Below is a small trained network, with its code and all its weights. Each question gives an input and a class and asks what happens when units are switched off, that is, made to give their printed mean instead of their output.

import numpy as np


def w(rows, s, z=0):
    codes = np.array(rows[::2]) - 128.0
    scale = np.full(codes.shape[1], s)
    scale[-1] = z or s
    return codes * scale


def f(y):
    return y / 2 * (1 + np.tanh(0.7978845608 * (y + 0.044715 * y**3)))


def log_softmax(a):
    a = a - a.max(-1, keepdims=True)
    return a - np.log(np.exp(a).sum(-1, keepdims=True))


def net(x, mask):
    res = np.array(x, float).reshape(1, 4) / 4 @ E
    y = f(res @ A[0][:, :-1].T + A[0][:, -1])
    res = res + np.where(mask, y, B[0][:, -1]) @ B[0][:, :-1]
    return log_softmax(res[-1] @ U[:, :-1].T + U[:, -1])


A, B = {}, {}
E = w([
[116,46,125,12,183,116,62,184],'x0',
[197,104,207,129,84,217,128,154],'x1',
[126,185,225,57,120,140,82,28],'x2',
[88,67,89,161,116,228,8,108],'x3',
],0.012)
A[0] = w([
[104,118,119,185,93,151,89,118,92],'N0',
[65,94,93,154,132,145,78,61,207],'N1',
[162,84,61,125,143,120,158,200,170],'N2',
[166,114,127,142,36,176,96,153,128],'N3',
[125,136,126,38,183,120,102,82,80],'N4',
[109,143,68,147,141,144,96,148,190],'N5',
[163,118,158,111,153,153,149,137,130],'N6',
[172,120,219,121,103,116,159,105,121],'N7',
[111,120,155,54,194,106,89,109,103],'N8',
[144,122,128,139,94,171,66,80,107],'N9',
[167,154,52,145,160,70,155,162,148],'N10',
[163,149,155,100,141,76,134,139,2],'N11',
[107,146,7,152,189,71,159,181,90],'N12',
[115,245,127,184,94,78,207,97,91],'N13',
[167,238,179,63,92,132,188,57,189],'N14',
[95,127,207,63,135,107,91,102,138],'N15',
[134,130,99,73,124,147,56,91,48],'N16',
],0.012,0.0062)
B[0] = w([
[95,124,112,135,159,190,180,116,168],'N0',
[142,179,50,113,99,155,91,54,205],'N1',
[140,95,111,107,43,124,147,205,199],'N2',
[163,115,121,151,106,209,122,153,183],'N3',
[123,140,135,72,115,90,89,111,188],'N4',
[107,125,79,129,92,151,136,130,173],'N5',
[108,96,184,117,102,142,135,139,153],'N6',
[121,117,199,164,184,121,131,182,191],'N7',
[140,145,121,40,100,99,90,119,195],'N8',
[99,152,117,141,166,203,109,126,184],'N9',
[100,105,114,130,98,77,177,113,195],'N10',
[132,99,156,140,116,71,145,130,150],'N11',
[27,63,62,95,93,58,177,144,218],'N12',
[183,150,141,179,113,88,247,30,241],'N13',
[150,167,193,195,161,70,147,89,249],'N14',
[119,139,162,65,179,86,62,168,206],'N15',
[103,150,108,82,122,146,99,129,175],'N16',
],0.011,0.019)
U = w([
[164,191,187,220,135,46,197,45,192],'0',
[145,135,212,68,173,25,103,158,2],'1',
[192,188,112,116,138,41,113,65,55],'2',
[170,142,247,203,189,194,85,173,73],'3',
[103,162,102,37,134,113,18,115,188],'4',
[254,15,154,133,57,177,173,229,173],'5',
[118,111,17,191,98,222,122,110,156],'6',
[72,20,17,148,64,54,192,186,150],'7',
],0.0084,0.0029)

Each question gives the input, the list of numbers given to net, and the class t.
The units are the neurons (one row each of A and B). Each row of codes is followed by its name. A weight is (code - 128) times the scale printed after its matrix; where a second scale follows, it is the last column's (A, B and U).
mask holds one flag per neuron, in row order. A switched-off neuron (its flag False) gives its mean, the last column of its row in B, instead of its output. The means were averaged over made-up inputs and are rounded, as every weight is.
A unit's drop is (log p(t) with every unit on - log p(t) with that unit switched off) / (log p(t) with every unit on - log p(t) with every unit switched off).
The circuit of an input: a set's keep is (log p(t) with only the set's units on - log p(t) with every unit switched off) / (log p(t) with every unit on - log p(t) with every unit switched off). Starting from the 12 units with the biggest drops (on a tie, the unit counted first), units are removed one at a time, each time the one whose removal leaves the highest keep (on an exact tie, the one counted first), for as long as the keep stays at least 0.8.
circuit, biggest first: the units of the circuit, biggest drop first
k most important neurons: the k neurons with the biggest drops, biggest first
drop of u: that unit's drop, to one decimal
input [8,-7,7,-3], class 4: circuit, biggest first => [N8]
input [3,-3,2,-2], class 1: circuit, biggest first => [N1 N15]
input [-4,-3,-3,-3], class 7: 2 most important neurons => [N12 N14]
input [7,5,-1,2], class 4: 2 most important neurons => [N13 N8]
input [3,-8,4,-7], class 1: 2 most important neurons => [N15 N8]
input [-5,6,-2,2], class 6: 2 most important neurons => [N14 N15]
input [-6,1,6,6], class 6: 2 most important neurons => [N1 N9]
input [-1,-2,4,6], class 4: 2 most important neurons => [N13 N16]
input [-7,7,-6,-1], class 5: 2 most important neurons => [N3 N14]
input [-4,3,4,4], class 3: drop of N12 => 0.1
input [-4,-7,-6,-7], class 7: drop of N12 => 3.0
input [-4,-6,7,4], class 2: drop of N1 => 0.9
input [-4,5,-5,3], class 6: drop of N1 => -0.1
input [-7,-2,-6,-3], class 7: most important neuron => [N12]
